Below is a small trained network, with its code and all its weights. Each question gives an input and a class and asks what happens when units are switched off, that is, made to give their printed mean instead of their output.

import numpy as np


def w(rows, s, z=0):
    codes = np.array(rows[::2]) - 128.0
    scale = np.full(codes.shape[1], s)
    scale[-1] = z or s
    return codes * scale


def f(y):
    return y / 2 * (1 + np.tanh(0.7978845608 * (y + 0.044715 * y**3)))


def log_softmax(a):
    a = a - a.max(-1, keepdims=True)
    return a - np.log(np.exp(a).sum(-1, keepdims=True))


def net(x, mask):
    res = np.array(x, float).reshape(1, 5) / 4 @ E
    y = f(res @ A[0][:, :-1].T + A[0][:, -1])
    res = res + np.where(mask, y, B[0][:, -1]) @ B[0][:, :-1]
    return log_softmax(res[-1] @ U[:, :-1].T + U[:, -1])


A, B = {}, {}
E = w([
[116,146,114,116,120,124,127],'x0',
[133,128,124,131,139,121,123],'x1',
[55,204,206,200,144,86,108],'x2',
[111,52,117,158,38,102,9],'x3',
[67,107,39,193,166,216,145],'x4',
],0.014)
A[0] = w([
[121,183,233,137,111,42,117,116],'N1',
[100,39,63,154,98,162,64,61],'N2',
[117,101,55,150,114,140,111,95],'N3',
[160,101,43,131,149,154,174,150],'N4',
[94,120,149,134,62,116,71,119],'N5',
[44,166,146,225,127,128,140,59],'N6',
[119,60,93,99,81,137,93,120],'N7',
[94,183,131,251,150,132,110,51],'N8',
[103,76,132,168,55,79,1,167],'N9',
[206,150,137,72,98,114,118,175],'N10',
[209,125,147,25,103,80,127,212],'N11',
[128,121,152,169,84,39,87,63],'N12',
[61,157,141,178,167,159,93,55],'N13',
[118,140,152,111,146,105,160,153],'N14',
[202,117,139,71,98,75,141,168],'N15',
[126,103,148,94,109,96,94,77],'N16',
[182,139,80,135,115,94,125,136],'N17',
[156,145,89,99,208,202,250,211],'N18',
[155,183,173,113,180,114,205,253],'N19',
[118,188,219,136,123,29,113,111],'N20',
],0.011,0.0064)
B[0] = w([
[155,170,71,221,43,72,180,208],'N1',
[167,130,93,163,88,190,43,182],'N2',
[163,122,108,181,116,185,95,160],'N3',
[130,74,91,190,123,139,224,191],'N4',
[117,73,109,116,111,100,135,171],'N5',
[64,134,201,36,172,150,84,182],'N6',
[147,117,131,152,111,160,73,170],'N7',
[56,103,174,52,178,115,99,177],'N8',
[116,27,89,116,69,63,121,216],'N9',
[56,138,198,90,183,150,113,172],'N10',
[87,118,205,20,188,132,109,199],'N11',
[87,96,84,133,101,57,171,173],'N12',
[86,93,162,62,161,124,93,164],'N13',
[153,177,140,130,145,133,145,153],'N14',
[75,80,193,80,153,136,97,179],'N15',
[120,100,119,110,132,106,129,149],'N16',
[131,91,130,114,132,161,134,141],'N17',
[72,106,104,136,129,104,254,252],'N18',
[146,232,154,134,158,167,178,215],'N19',
[197,174,74,200,69,97,177,206],'N20',
],0.01,0.024)
U = w([
[95,159,238,74,204,163,169,213],'0',
[129,59,35,187,72,80,237,163],'1',
[95,28,192,77,111,99,36,2],'2',
[216,101,61,209,72,221,76,94],'3',
[209,255,150,200,86,105,166,138],'4',
],0.0098,0.00076)

Each question gives the input, the list of numbers given to net, and the class t.
The units are the neurons (one row each of A and B). Each row of codes is followed by its name. A weight is (code - 128) times the scale printed after its matrix; where a second scale follows, it is the last column's (A, B and U).
mask holds one flag per neuron, in row order. A switched-off neuron (its flag False) gives its mean, the last column of its row in B, instead of its output. The means were averaged over made-up inputs and are rounded, as every weight is.
A unit's drop is (log p(t) with every unit on - log p(t) with that unit switched off) / (log p(t) with every unit on - log p(t) with every unit switched off).
unit that matters most: the unit with the biggest drop
top k neurons: the k neurons with the biggest drops, biggest first
drop of u: that unit's drop, to one decimal
input [6,-2,6,4,1], class 2: top 4 neurons : (N6 N18 N8 N4)
input [5,2,-1,8,6], class 3: unit that matters most : N2
input [8,-1,-6,1,-5], class 2: top 2 neurons : (N19 N18)
input [1,2,8,-1,2], class 0: top 2 neurons : (N6 N8)
input [-6,-1,1,-1,7], class 0: top 2 neurons : (N1 N9)
input [-1,-6,1,-5,1], class 0: top 2 neurons : (N1 N20)
input [8,-8,2,-1,-7], class 4: top 2 neurons : (N1 N20)
input [-3,-7,8,0,-4], class 4: top 2 neurons : (N18 N4)
input [-5,1,0,-1,-7], class 0: top 2 neurons : (N11 N15)
input [7,4,-7,1,-8], class 2: top 3 neurons : (N19 N18 N15)
input [0,5,2,-7,-6], class 4: top 2 neurons : (N1 N20)
input [7,2,6,0,-4], class 4: top 2 neurons : (N18 N4)
input [-5,6,8,-7,-1], class 4: drop of N1 : 0.5
input [6,-5,-2,0,-1], class 0: unit that matters most : N9
